Below are the code and all the weights of a small trained network. Each question names an input and a target symbol and asks about switching units off, where a switched-off unit gives its printed mean instead of its output.

import numpy as np


def w(rows, s, z=0):
    codes = np.array(rows[::2]) - 128.0
    scale = np.full(codes.shape[1], s)
    scale[-1] = z or s
    return codes * scale


def norm(h):
    return h / np.sqrt((h * h).mean(-1, keepdims=True) + 1e-5)


def f(y):
    return y / 2 * (1 + np.tanh(0.7978845608 * (y + 0.044715 * y**3)))


def softmax(a):
    e = np.exp(a - a.max(-1, keepdims=True))
    return e / e.sum(-1, keepdims=True)


def log_softmax(a):
    a = a - a.max(-1, keepdims=True)
    return a - np.log(np.exp(a).sum(-1, keepdims=True))


def net(x, mask):
    ids = ['ΠΦαβγσ'.index(c) for c in x.split()]
    T = len(ids)
    res = E[ids] + P[:T]
    u = 0
    for l in range(2):
        q, k, v = (norm(res) @ M[l].T for M in (Q, K, V))
        z = softmax(np.where(np.tri(T) > 0, q @ k.T / 2**0.5, -1e9)) @ v
        res = res + np.where(mask[u], z, O[l][:, -1]) @ O[l][:, :-1]
        u += 1
        y = f(norm(res) @ A[l][:, :-1].T + A[l][:, -1])
        res = res + np.where(mask[u : u + 8], y, B[l][:, -1]) @ B[l][:, :-1]
        u += 8
    return log_softmax(norm(res)[-1] @ U[:, :-1].T + U[:, -1])


Q, K, V, O, A, B = {}, {}, {}, {}, {}, {}
E = w([
[168,120,205],'Π',
[142,168,155],'Φ',
[119,170,125],'α',
[188,125,249],'β',
[137,119,61],'γ',
[71,234,242],'σ',
],0.019)
P = w([
[2,121,115],'0',
[41,134,139],'1',
[67,141,148],'2',
[89,146,154],'3',
[110,148,155],'4',
[120,149,145],'5',
[141,146,138],'6',
[154,138,133],'7',
[167,141,129],'8',
[186,137,118],'9',
[194,128,116],'10',
[205,125,114],'11',
],0.0082)
Q[0] = w([
[156,12,104],'L0H0',
[116,77,205],'L0H0',
],0.011)
K[0] = w([
[159,2,44],'L0H0',
[189,80,173],'L0H0',
],0.0084)
V[0] = w([
[155,145,98],'L0H0',
[169,113,254],'L0H0',
],0.0092)
O[0] = w([
[245,178,3,98],'L0H0',
[80,115,54,255],'L0H0',
],0.0072,0.0039)
A[0] = w([
[107,60,173,3],'L0N0',
[162,217,137,133],'L0N1',
[113,133,128,109],'L0N2',
[97,103,191,86],'L0N3',
[93,173,110,113],'L0N4',
[164,61,125,12],'L0N5',
[30,78,10,166],'L0N6',
[104,188,146,157],'L0N7',
],0.014,0.0046)
B[0] = w([
[167,171,102,132],'L0N0',
[171,111,47,253],'L0N1',
[90,112,107,128],'L0N2',
[170,116,103,172],'L0N3',
[181,57,154,179],'L0N4',
[170,134,89,121],'L0N5',
[2,100,172,150],'L0N6',
[114,98,69,241],'L0N7',
],0.0095,0.0073)
Q[1] = w([
[98,176,132],'L1H0',
[67,116,2],'L1H0',
],0.0084)
K[1] = w([
[112,139,173],'L1H0',
[113,5,162],'L1H0',
],0.011)
V[1] = w([
[91,4,85],'L1H0',
[205,2,224],'L1H0',
],0.0078)
O[1] = w([
[253,111,53,255],'L1H0',
[183,72,160,108],'L1H0',
],0.0067,0.0037)
A[1] = w([
[91,85,85,126],'L1N0',
[110,166,92,125],'L1N1',
[130,133,111,99],'L1N2',
[92,242,138,109],'L1N3',
[88,253,138,173],'L1N4',
[120,137,112,1],'L1N5',
[119,151,124,40],'L1N6',
[46,132,115,8],'L1N7',
],0.019,0.0036)
B[1] = w([
[64,102,170,238],'L1N0',
[131,110,192,185],'L1N1',
[95,105,130,146],'L1N2',
[104,197,161,231],'L1N3',
[146,252,167,254],'L1N4',
[157,74,171,102],'L1N5',
[154,121,172,104],'L1N6',
[168,93,75,182],'L1N7',
],0.013,0.0041)
U = w([
[20,53,141,241],'Π',
[176,139,2,137],'Φ',
[135,107,146,5],'α',
[167,53,232,95],'β',
[173,77,203,68],'γ',
[71,227,153,243],'σ',
],0.008,0.0032)

Each question gives the input, a string of symbols that net reads in full, and the target symbol t.
The units are the heads (2 rows each of Q, K, V and O) and the neurons (one row each of A and B). Each row of codes is followed by its name. A weight is (code - 128) times the scale printed after its matrix; where a second scale follows, it is the last column's (O, A, B and U).
mask holds one flag per unit, layer by layer, with each layer's heads first. A switched-off unit (its flag False) gives its mean, the last column of its rows in O or B, instead of its output. The means were averaged over made-up inputs and are rounded, as every weight is.
A unit's drop is (log p(t) with every unit on - log p(t) with that unit switched off) / (log p(t) with every unit on - log p(t) with every unit switched off).
The circuit of an input: a set's keep is (log p(t) with only the set's units on - log p(t) with every unit switched off) / (log p(t) with every unit on - log p(t) with every unit switched off). Starting from the 12 units with the biggest drops (on a tie, the unit counted first), units are removed one at a time, each time the one whose removal leaves the highest keep (on an exact tie, the one counted first), for as long as the keep stays at least 0.8.
circuit, biggest first: the units of the circuit, biggest drop first
k most important neurons: the k neurons with the biggest drops, biggest first
drop of u: that unit's drop, to one decimal
input σ Φ β, target σ: most important neuron => [L0N1]
input σ β σ Φ Φ Π σ β σ α, target Π: circuit, biggest first => [L0H0; L0N6; L1N0]
input σ Φ γ Φ β β Φ γ Π σ β, target σ: 3 most important neurons => [L0N7; L0N1; L0N4]
input γ σ Φ Π, target σ: 2 most important neurons => [L0N4; L0N7]
input Π γ Φ, target Π: 3 most important neurons => [L1N0; L0N7; L0N1]
input σ σ Φ, target Π: 2 most important neurons => [L0N7; L1N0]
input Φ σ Φ σ σ γ, target Π: 3 most important neurons => [L0N6; L1N0; L1N7]
input Π α Φ, target Φ: 3 most important neurons => [L0N6; L0N4; L0N3]
input Π Π γ, target Π: 2 most important neurons => [L0N6; L1N0]
input Φ α σ σ Φ, target Φ: 2 most important neurons => [L0N4; L0N6]
input Φ Φ Π, target Φ: drop of L1N3 => 0.1
input β β α α Π, target Φ: drop of L1N0 => 0.7
input σ Φ γ Φ γ γ Π β σ γ σ Π, target σ: drop of L0N6 => 0.9
input σ γ α, target Π: most important neuron => [L1N0]
